Below is a small trained network, with its code and all its weights. Each question gives an input and a class and asks what happens when units are switched off, that is, made to give their printed mean instead of their output.

import numpy as np


def w(rows, s, z=0):
    codes = np.array(rows[::2]) - 128.0
    scale = np.full(codes.shape[1], s)
    scale[-1] = z or s
    return codes * scale


def f(y):
    return y / 2 * (1 + np.tanh(0.7978845608 * (y + 0.044715 * y**3)))


def log_softmax(a):
    a = a - a.max(-1, keepdims=True)
    return a - np.log(np.exp(a).sum(-1, keepdims=True))


def net(x, mask):
    res = np.array(x, float).reshape(1, 6) / 4 @ E
    y = f(res @ A[0][:, :-1].T + A[0][:, -1])
    res = res + np.where(mask, y, B[0][:, -1]) @ B[0][:, :-1]
    return log_softmax(res[-1] @ U[:, :-1].T + U[:, -1])


A, B = {}, {}
E = w([
[194,143,96,138,186,248,128,117,95,62,99,111],'x0',
[196,52,80,73,98,83,126,254,63,74,118,149],'x1',
[187,219,129,173,193,111,94,177,59,215,193,159],'x2',
[153,187,119,50,19,191,125,165,165,180,171,63],'x3',
[14,84,134,125,136,235,139,208,150,142,169,235],'x4',
[134,142,124,130,114,121,129,117,125,125,121,152],'x5',
],0.0086)
A[0] = w([
[175,151,130,120,128,85,133,91,113,112,118,71,85],'N0',
[111,101,125,153,223,72,134,93,123,85,120,147,92],'N1',
[140,135,116,114,86,143,123,155,123,139,138,105,91],'N2',
[121,92,115,136,176,94,116,127,106,102,119,155,54],'N3',
[80,164,134,133,142,157,120,22,163,176,136,111,73],'N4',
[159,93,127,125,82,120,128,160,118,105,123,147,76],'N5',
[65,95,135,119,71,7,131,142,155,192,147,114,2],'N6',
[201,127,118,133,157,221,128,108,118,57,114,125,44],'N7',
[184,140,116,123,139,208,133,114,118,92,109,117,42],'N8',
[128,127,134,118,96,145,119,119,109,133,141,115,76],'N9',
[164,175,128,91,33,187,129,158,149,167,144,66,72],'N10',
[129,145,114,122,92,145,132,145,133,124,135,113,76],'N11',
[85,64,130,103,56,141,139,77,158,43,88,97,20],'N12',
[172,157,134,138,180,120,131,161,118,184,149,127,41],'N13',
[72,121,124,135,131,175,128,186,139,143,127,183,88],'N14',
[206,134,129,127,131,65,115,90,131,114,118,47,95],'N15',
[85,117,137,115,127,190,131,164,129,131,142,177,72],'N16',
[97,172,136,144,140,165,127,77,135,134,132,117,67],'N17',
[191,88,112,94,101,90,120,244,105,73,124,140,28],'N18',
[146,182,127,138,167,120,129,178,96,177,142,145,58],'N19',
[154,134,125,122,125,107,150,117,141,137,108,109,117],'N20',
[126,121,150,138,154,122,134,129,118,113,112,137,56],'N21',
],0.016,0.0033)
B[0] = w([
[85,96,128,127,119,211,117,140,122,117,161,155,215],'N0',
[177,80,147,121,109,77,146,129,133,113,60,212,237],'N1',
[150,104,148,125,121,103,142,120,123,117,98,159,162],'N2',
[156,86,165,124,115,103,140,127,137,115,87,171,187],'N3',
[159,111,137,128,110,158,214,143,124,131,89,24,248],'N4',
[144,123,131,132,119,155,165,139,131,129,118,73,172],'N5',
[12,214,143,120,168,55,88,121,117,107,105,116,246],'N6',
[24,187,146,122,155,48,96,125,129,128,122,112,216],'N7',
[53,195,138,118,143,70,105,123,122,120,113,122,190],'N8',
[141,134,121,144,135,121,142,127,117,133,100,156,137],'N9',
[176,71,148,142,128,60,139,120,130,105,57,235,225],'N10',
[142,91,154,130,136,120,120,136,130,108,108,146,147],'N11',
[254,148,94,135,157,123,53,134,124,159,223,113,237],'N12',
[207,152,94,124,129,101,88,122,139,147,180,117,197],'N13',
[89,113,102,123,103,211,123,123,120,122,154,177,220],'N14',
[77,115,96,125,100,232,134,133,125,135,172,183,250],'N15',
[80,118,110,130,107,196,122,122,125,131,165,179,208],'N16',
[136,102,137,123,121,133,170,140,130,138,117,45,195],'N17',
[142,122,142,138,118,161,216,116,138,152,96,3,247],'N18',
[195,133,112,123,160,124,56,128,136,124,194,85,205],'N19',
[102,121,119,129,119,153,126,133,143,142,146,157,159],'N20',
[143,154,120,150,108,104,139,128,121,128,99,162,149],'N21',
],0.019,0.017)
U = w([
[50,88,89,148,52,254,139,115,106,136,171,206,138],'0',
[152,107,161,163,94,151,248,124,134,178,71,4,95],'1',
[192,49,181,176,100,59,142,95,132,97,31,239,254],'2',
[248,148,79,157,173,99,37,113,135,190,222,108,111],'3',
[8,227,163,125,170,60,100,92,101,117,95,116,11],'4',
],0.0067,0.00098)

Each question gives the input, the list of numbers given to net, and the class t.
The units are the neurons (one row each of A and B). Each row of codes is followed by its name. A weight is (code - 128) times the scale printed after its matrix; where a second scale follows, it is the last column's (A, B and U).
mask holds one flag per neuron, in row order. A switched-off neuron (its flag False) gives its mean, the last column of its row in B, instead of its output. The means were averaged over made-up inputs and are rounded, as every weight is.
A unit's drop is (log p(t) with every unit on - log p(t) with that unit switched off) / (log p(t) with every unit on - log p(t) with every unit switched off).
The circuit of an input: a set's keep is (log p(t) with only the set's units on - log p(t) with every unit switched off) / (log p(t) with every unit on - log p(t) with every unit switched off). Starting from the 12 units with the biggest drops (on a tie, the unit counted first), units are removed one at a time, each time the one whose removal leaves the highest keep (on an exact tie, the one counted first), for as long as the keep stays at least 0.8.
units of the circuit, in order: the units of the circuit, biggest drop first
most important unit: the unit with the biggest drop
k most important neurons: the k neurons with the biggest drops, biggest first
drop when u is switched off: that unit's drop, to one decimal
input [-8,0,-6,7,-7,6], class 4: units of the circuit, in order : [N6]
input [6,-1,-5,2,4,3], class 4: 2 most important neurons : [N7 N8]
input [6,0,7,-2,-7,-7], class 0: 2 most important neurons : [N15 N0]
input [-7,7,-7,2,4,1], class 1: 4 most important neurons : [N18 N5 N19 N7]
input [0,-2,-8,7,-4,7], class 3: 3 most important neurons : [N12 N1 N3]
input [2,-7,-8,1,-2,5], class 3: 2 most important neurons : [N12 N18]
input [0,6,-7,-1,4,6], class 3: 3 most important neurons : [N12 N4 N17]
input [6,1,7,-8,7,-8], class 2: 2 most important neurons : [N1 N15]
input [0,6,5,3,1,1], class 1: 2 most important neurons : [N18 N12]
input [4,5,-5,6,-3,2], class 2: 4 most important neurons : [N10 N4 N2 N17]
input [-3,3,4,-6,-6,8], class 0: 2 most important neurons : [N15 N10]
input [6,6,-4,7,-5,-7], class 2: 3 most important neurons : [N10 N4 N6]
input [0,-3,-1,-5,0,-3], class 2: drop when N1 is switched off : 0.2
input [7,-1,-4,0,6,5], class 4: most important unit : N7
input [-6,0,1,1,-6,-4], class 0: drop when N8 is switched off : 0.3
input [8,2,-5,1,7,2], class 4: drop when N8 is switched off : 1.1
